Here is a tiny trained network, its code and every weight. The questions are about switching its units off for an input and a target symbol, where a switched-off unit gives its printed mean instead of its output.

import numpy as np


def w(rows, s, z=0):
    codes = np.array(rows[::2]) - 128.0
    scale = np.full(codes.shape[1], s)
    scale[-1] = z or s
    return codes * scale


def f(y):
    return y / 2 * (1 + np.tanh(0.7978845608 * (y + 0.044715 * y**3)))


def softmax(a):
    e = np.exp(a - a.max(-1, keepdims=True))
    return e / e.sum(-1, keepdims=True)


def log_softmax(a):
    a = a - a.max(-1, keepdims=True)
    return a - np.log(np.exp(a).sum(-1, keepdims=True))


def net(x, mask):
    ids = ['ΔΛΞΠΦΩβγεζμτψ'.index(c) for c in x.split()]
    T = len(ids)
    res = E[ids] + P[:T]
    u = 0
    for l in range(2):
        r = res
        for j in range(2):
            rows = slice(3 * j, 3 * j + 3)
            q, k, v = (r @ M[l][rows].T for M in (Q, K, V))
            z = softmax(np.where(np.tri(T) > 0, q @ k.T / 3**0.5, -1e9)) @ v
            o = O[l][rows]
            res = res + np.where(mask[u + j], z, o[:, -1]) @ o[:, :-1]
        u += 2
        y = f(res @ A[l][:, :-1].T + A[l][:, -1])
        res = res + np.where(mask[u : u + 8], y, B[l][:, -1]) @ B[l][:, :-1]
        u += 8
    return log_softmax(res[-1] @ U[:, :-1].T + U[:, -1])


Q, K, V, O, A, B = {}, {}, {}, {}, {}, {}
E = w([
[53,155,245],'Δ',
[70,216,126],'Λ',
[2,72,92],'Ξ',
[125,103,131],'Π',
[185,122,99],'Φ',
[217,27,224],'Ω',
[178,110,131],'β',
[174,138,115],'γ',
[169,135,107],'ε',
[193,203,218],'ζ',
[173,140,144],'μ',
[167,219,13],'τ',
[124,132,153],'ψ',
],0.0059)
P = w([
[127,68,7],'0',
[138,177,135],'1',
[109,208,202],'2',
[116,225,244],'3',
[136,245,228],'4',
[152,243,235],'5',
],0.0017)
Q[0] = w([
[221,35,209],'0.h0',
[109,147,238],'0.h0',
[25,208,70],'0.h0',
[140,243,148],'0.h1',
[127,3,154],'0.h1',
[118,241,99],'0.h1',
],0.0069)
K[0] = w([
[215,53,251],'0.h0',
[34,116,215],'0.h0',
[2,183,10],'0.h0',
[37,240,136],'0.h1',
[199,20,177],'0.h1',
[34,235,57],'0.h1',
],0.0071)
V[0] = w([
[153,232,78],'0.h0',
[132,119,3],'0.h0',
[134,187,223],'0.h0',
[180,13,101],'0.h1',
[68,214,168],'0.h1',
[116,245,86],'0.h1',
],0.0066)
O[0] = w([
[134,239,75,215],'0.h0',
[129,129,2,36],'0.h0',
[127,185,249,253],'0.h0',
[170,21,86,91],'0.h1',
[71,217,188,129],'0.h1',
[115,234,100,200],'0.h1',
],0.0058,0.00043)
A[0] = w([
[131,208,204,217],'0.n0',
[227,107,188,225],'0.n1',
[101,227,187,218],'0.n2',
[217,220,47,253],'0.n3',
[19,170,116,192],'0.n4',
[3,104,128,195],'0.n5',
[85,219,186,215],'0.n6',
[38,74,90,194],'0.n7',
],0.0069,0.0034)
B[0] = w([
[140,225,190,253],'0.n0',
[229,98,216,227],'0.n1',
[122,234,163,254],'0.n2',
[216,172,28,252],'0.n3',
[35,206,84,174],'0.n4',
[2,127,131,155],'0.n5',
[109,232,168,245],'0.n6',
[30,50,87,146],'0.n7',
],0.0055,0.0035)
Q[1] = w([
[66,19,86],'1.h0',
[240,207,181],'1.h0',
[199,95,144],'1.h0',
[72,180,162],'1.h1',
[164,43,64],'1.h1',
[126,254,147],'1.h1',
],0.0062)
K[1] = w([
[253,128,101],'1.h0',
[24,152,186],'1.h0',
[167,194,234],'1.h0',
[90,226,167],'1.h1',
[137,24,42],'1.h1',
[167,233,171],'1.h1',
],0.0049)
V[1] = w([
[85,65,66],'1.h0',
[131,95,36],'1.h0',
[36,66,102],'1.h0',
[43,156,63],'1.h1',
[253,141,113],'1.h1',
[1,118,127],'1.h1',
],0.0085)
O[1] = w([
[214,77,104,4],'1.h0',
[191,107,58,45],'1.h0',
[229,82,167,12],'1.h0',
[234,225,79,103],'1.h1',
[10,62,34,206],'1.h1',
[254,201,207,44],'1.h1',
],0.007,0.0043)
A[1] = w([
[166,196,134,195],'1.n0',
[30,54,144,217],'1.n1',
[75,213,2,162],'1.n2',
[144,133,184,194],'1.n3',
[109,19,6,255],'1.n4',
[194,49,100,128],'1.n5',
[37,70,180,228],'1.n6',
[28,172,64,102],'1.n7',
],0.005,0.0048)
B[1] = w([
[191,149,127,197],'1.n0',
[89,42,190,245],'1.n1',
[115,158,2,255],'1.n2',
[160,110,167,169],'1.n3',
[211,8,107,252],'1.n4',
[173,129,163,153],'1.n5',
[89,55,209,247],'1.n6',
[36,159,91,239],'1.n7',
],0.0058,0.0072)
U = w([
[234,95,184,255],'Δ',
[9,138,156,76],'Λ',
[131,201,243,67],'Ξ',
[145,106,94,98],'Π',
[137,254,91,121],'Φ',
[82,21,243,164],'Ω',
[149,51,148,127],'β',
[94,186,5,116],'γ',
[129,102,116,122],'ε',
[147,106,68,83],'ζ',
[164,126,133,145],'μ',
[162,58,70,142],'τ',
[142,127,154,131],'ψ',
],0.0037,0.0033)

Each question gives the input, a string of symbols that net reads in full, and the target symbol t.
The units are the heads (3 rows each of Q, K, V and O) and the neurons (one row each of A and B). Each row of codes is followed by its name. A weight is (code - 128) times the scale printed after its matrix; where a second scale follows, it is the last column's (O, A, B and U).
mask holds one flag per unit, layer by layer, with each layer's heads first. A switched-off unit (its flag False) gives its mean, the last column of its rows in O or B, instead of its output. The means were averaged over made-up inputs and are rounded, as every weight is.
A unit's drop is (log p(t) with every unit on - log p(t) with that unit switched off) / (log p(t) with every unit on - log p(t) with every unit switched off).
unit that matters most: the unit with the biggest drop
k most important neurons: the k neurons with the biggest drops, biggest first
top k neurons in layer l: the k neurons of layer l with the biggest drops, biggest first
which heads matter: for each layer, one digit per head in row order, 1 if its drop is at least 0.15 and else 0, layers parted by /
drop when u is switched off: that unit's drop, to one decimal
input Π Λ Φ γ, target Φ: which heads matter -> 01 / 01
input τ ψ γ μ Ξ, target γ: unit that matters most -> 0.h0
input ζ μ γ, target Λ: which heads matter -> 10 / 11
input Φ Ω Ω ζ Φ ε, target Λ: 2 most important neurons -> (1.n7 0.n1)
input γ Ω Φ Ω γ, target Ω: which heads matter -> 11 / 01
input Ξ Ξ ψ, target Δ: which heads matter -> 10 / 11
input Ω Λ Λ, target Φ: which heads matter -> 01 / 01
input ζ ψ Ω Π, target Ω: which heads matter -> 10 / 01
input γ Ω γ μ, target Ω: top 2 neurons in layer 0 -> (0.n1 0.n4)
input Ξ β Δ, target Δ: 2 most important neurons -> (0.n7 0.n5)
input Φ Ω β, target Ω: top 3 neurons in layer 1 -> (1.n1 1.n6 1.n2)
input ε τ Π, target γ: which heads matter -> 11 / 01
input τ γ Φ γ, target γ: 2 most important neurons -> (0.n3 1.n2)
input ζ τ ε ζ ζ, target Λ: which heads matter -> 00 / 11
input Λ β μ, target Φ: unit that matters most -> 0.h1
input Φ β Ω Π, target Ω: drop when 0.n1 is switched off -> 0.1
input Φ ζ ε, target Λ: drop when 1.h0 is switched off -> 0.5
input ψ τ Λ β ψ, target Φ: drop when 0.h1 is switched off -> 0.4
input γ Φ ψ Ω β, target Ω: drop when 0.n1 is switched off -> 0.2
input γ Λ ε μ τ, target γ: unit that matters most -> 0.n3
input ζ ψ τ, target γ: 2 most important neurons -> (1.n2 0.n3)
input β Δ γ ζ β, target Λ: top 2 neurons in layer 1 -> (1.n4 1.n7)
input Φ γ Ω Φ, target Ω: top 2 neurons in layer 1 -> (1.n1 1.n6)
